Below are the code and all the weights of a small trained network. Each question names an input and a target symbol and asks about switching units off, where a switched-off unit gives its printed mean instead of its output.

import numpy as np


def w(rows, s, z=0):
    codes = np.array(rows[::2]) - 128.0
    scale = np.full(codes.shape[1], s)
    scale[-1] = z or s
    return codes * scale


def norm(h):
    return h / np.sqrt((h * h).mean(-1, keepdims=True) + 1e-5)


def f(y):
    return np.maximum(y, 0)


def softmax(a):
    e = np.exp(a - a.max(-1, keepdims=True))
    return e / e.sum(-1, keepdims=True)


def log_softmax(a):
    a = a - a.max(-1, keepdims=True)
    return a - np.log(np.exp(a).sum(-1, keepdims=True))


def net(x, mask):
    ids = ['αβεζθμπστφω'.index(c) for c in x.split()]
    T = len(ids)
    res = E[ids] + P[:T]
    r = norm(res)
    for j in range(2):
        rows = slice(4 * j, 4 * j + 4)
        q, k, v = (r @ M[0][rows].T for M in (Q, K, V))
        z = softmax(np.where(np.tri(T) > 0, q @ k.T / 4**0.5, -1e9)) @ v
        o = O[0][rows]
        res = res + np.where(mask[j], z, o[:, -1]) @ o[:, :-1]
    y = f(norm(res) @ A[0][:, :-1].T + A[0][:, -1])
    res = res + np.where(mask[2:10], y, B[0][:, -1]) @ B[0][:, :-1]
    return log_softmax(norm(res)[-1] @ U[:, :-1].T + U[:, -1])


Q, K, V, O, A, B = {}, {}, {}, {}, {}, {}
E = w([
[99,130,125],'α',
[118,185,134],'β',
[97,130,123],'ε',
[163,149,132],'ζ',
[186,158,141],'θ',
[107,161,71],'μ',
[89,143,116],'π',
[212,139,92],'σ',
[139,170,56],'τ',
[96,96,198],'φ',
[57,245,71],'ω',
],0.011)
P = w([
[88,1,123],'0',
[170,91,99],'1',
[144,61,122],'2',
[143,27,154],'3',
[196,58,120],'4',
[209,70,119],'5',
[139,17,184],'6',
[201,88,144],'7',
],0.00095)
Q[0] = w([
[187,211,168],'head 0',
[173,88,220],'head 0',
[125,85,160],'head 0',
[93,1,158],'head 0',
[105,118,146],'head 1',
[81,110,99],'head 1',
[78,120,103],'head 1',
[106,155,128],'head 1',
],0.0068)
K[0] = w([
[63,35,166],'head 0',
[76,254,91],'head 0',
[200,155,17],'head 0',
[197,241,82],'head 0',
[155,174,156],'head 1',
[151,175,153],'head 1',
[155,229,125],'head 1',
[153,87,128],'head 1',
],0.0053)
V[0] = w([
[148,63,26],'head 0',
[170,124,224],'head 0',
[122,55,80],'head 0',
[119,234,35],'head 0',
[108,253,106],'head 1',
[38,224,172],'head 1',
[141,114,82],'head 1',
[120,75,71],'head 1',
],0.0041)
O[0] = w([
[89,131,2,121],'head 0',
[146,113,176,64],'head 0',
[146,93,98,111],'head 0',
[170,233,32,228],'head 0',
[57,212,129,250],'head 1',
[6,163,206,204],'head 1',
[127,131,88,141],'head 1',
[161,29,63,122],'head 1',
],0.0046,0.0018)
A[0] = w([
[35,122,174,129],'neuron 0',
[97,10,97,69],'neuron 1',
[78,195,231,149],'neuron 2',
[70,112,90,193],'neuron 3',
[118,254,193,148],'neuron 4',
[85,205,82,56],'neuron 5',
[165,42,241,252],'neuron 6',
[141,133,32,216],'neuron 7',
],0.0056,0.0024)
B[0] = w([
[200,116,119,202],'neuron 0',
[240,224,3,134],'neuron 1',
[139,156,186,228],'neuron 2',
[220,25,151,203],'neuron 3',
[33,151,128,253],'neuron 4',
[67,195,153,217],'neuron 5',
[58,61,121,188],'neuron 6',
[110,29,183,231],'neuron 7',
],0.0045,0.0041)
U = w([
[171,167,194,90],'α',
[75,160,150,154],'β',
[148,2,217,208],'ε',
[86,168,113,223],'ζ',
[164,159,181,66],'θ',
[152,79,93,2],'μ',
[136,132,40,172],'π',
[170,73,87,150],'σ',
[203,100,90,220],'τ',
[101,121,66,98],'φ',
[113,133,103,13],'ω',
],0.0085,0.0035)

Each question gives the input, a string of symbols that net reads in full, and the target symbol t.
The units are the heads (4 rows each of Q, K, V and O) and the neurons (one row each of A and B). Each row of codes is followed by its name. A weight is (code - 128) times the scale printed after its matrix; where a second scale follows, it is the last column's (O, A, B and U).
mask holds one flag per unit, heads first, then neurons. A switched-off unit (its flag False) gives its mean, the last column of its rows in O or B, instead of its output. The means were averaged over made-up inputs and are rounded, as every weight is.
A unit's drop is (log p(t) with every unit on - log p(t) with that unit switched off) / (log p(t) with every unit on - log p(t) with every unit switched off).
The circuit of an input: a set's keep is (log p(t) with only the set's units on - log p(t) with every unit switched off) / (log p(t) with every unit on - log p(t) with every unit switched off). Starting from all 10 units, units are removed one at a time, each time the one whose removal leaves the highest keep (on an exact tie, the one counted first), for as long as the keep stays at least 0.8.
circuit, biggest first: the units of the circuit, biggest drop first
heads that matter: for each layer, one digit per head in row order, 1 if its drop is at least 0.15 and else 0, layers parted by /
drop of u: that unit's drop, to one decimal
input φ ζ π φ π θ, target ε: heads that matter : 11
input π φ τ, target ε: circuit, biggest first : (head 0; neuron 7)
input φ σ μ, target ε: heads that matter : 10
input π θ φ θ σ π φ ζ, target ε: circuit, biggest first : (head 0)
input θ φ μ, target ε: circuit, biggest first : (head 0; neuron 3)
input π π φ ε, target ε: circuit, biggest first : (neuron 3; neuron 0)
input ζ θ φ α, target ε: heads that matter : 01
input φ ε π, target ε: circuit, biggest first : (head 0; neuron 3)
input φ σ π, target ε: circuit, biggest first : (head 1; head 0; neuron 3)
input π σ φ φ φ φ τ, target ε: heads that matter : 10
input φ φ μ σ, target ε: heads that matter : 10
input ζ π φ θ α, target ε: heads that matter : 01
input φ ε φ θ, target ε: drop of neuron 6 : 0.3
input θ φ θ ζ, target ε: drop of neuron 5 : 0.1
input α φ ζ ε, target ε: drop of neuron 7 : 0.0
